Each row has a name. After each piece below comes the name of the row it's from, unless a question asks for something else. Each question is about the rows just above it.

K46: [ 82.1 -43.3   3.9  -8.0]
K785: [ 82.1 -43.3 -27.8  64.6]
K81: [ 45.1 -34.6 -27.8  64.6]
Which row holds this, read backwards? [ 64.6 -27.8 -34.6] => K81
[  3.9 -43.3  82.1] is which row, read backwards? => K46
Which row holds this, read backwards? [-27.8 -34.6  45.1] => K81
q: [ 82.1 -43.3   3.9  -8.0] => K46
q: [ 82.1 -43.3 -27.8  64.6] => K785

K568: [ 20.2 -62.4   4.1   2.7 -30.5   4.4   4.1  46.2  56.8  -8.1  -5.4 -10.4
  -7.6  51.6   5.0  -7.8  57.0  15.7  -6.4  14.5  65.5]
K485: [ 20.2 -62.4 -18.0   2.7 -30.5   4.4   4.1  46.2  56.8  -8.1  -5.4 -10.4
  -7.6  51.6   5.0  16.9 -15.7 -18.2 -11.5 -56.1  -7.1]
K221: [ 20.2 -62.4   4.1   2.7 -30.5   4.4   4.1  46.2  56.8  -8.1  -5.4 -10.4
  -7.6  51.6   5.0  16.9  -6.1 -18.2 -11.5 -56.1  -7.1]
K820: [  2.7  46.2   4.1 -62.4 -30.5   4.4  56.8   4.1  46.2   8.8  12.4  -6.0
  11.2  24.8 -34.8   5.7  12.1 -16.6 -21.0 -63.9  12.3]
K603: [ -0.9  48.4  11.3  11.8  26.4  11.5  11.6  -8.0 -16.2  17.5  25.3  16.7
  21.1  -9.8  12.3   2.2  20.1  24.4  15.1  50.9  23.2]
[ 20.2 -62.4   4.1   2.7 -30.5   4.4   4.1  46.2  56.8  -8.1  -5.4 -10.4
  -7.6  51.6   5.0  -7.8  57.0  15.7  -6.4  14.5  65.5] is in which row? => K568
Which row holds [ 4.1 56.8] read backwards? => K820
q: [ 20.2 -62.4 -18.0   2.7 -30.5   4.4   4.1  46.2  56.8  -8.1  -5.4 -10.4
  -7.6  51.6   5.0  16.9 -15.7 -18.2 -11.5 -56.1  -7.1] => K485
Which row holds this, read backwards? [16.7 25.3 17.5] => K603
q: [ 20.2 -62.4   4.1   2.7 -30.5   4.4   4.1  46.2  56.8  -8.1  -5.4 -10.4
  -7.6  51.6   5.0  16.9  -6.1 -18.2 -11.5 -56.1  -7.1] => K221

K740: [ 25.7 -35.1 -70.2 -34.2]
K271: [ 25.7 -35.1 -70.2 -23.7]
K678: [-35.1 -70.1  15.2 -33.3]
K806: [-26.4   2.2 -68.5 -49.4]
K179: [ 25.7 -35.1  54.7 -33.5]
K478: [ -2.9 -18.0   1.1 -37.9]
q: [ 25.7 -35.1 -70.2 -23.7] => K271
Which row holds this, read backwards? [-33.5  54.7] => K179
Which row holds [ 25.7 -35.1 -70.2 -34.2]? => K740
[-23.7 -70.2 -35.1] is which row, read backwards? => K271
Which row holds this, read backwards? [-68.5   2.2 -26.4] => K806

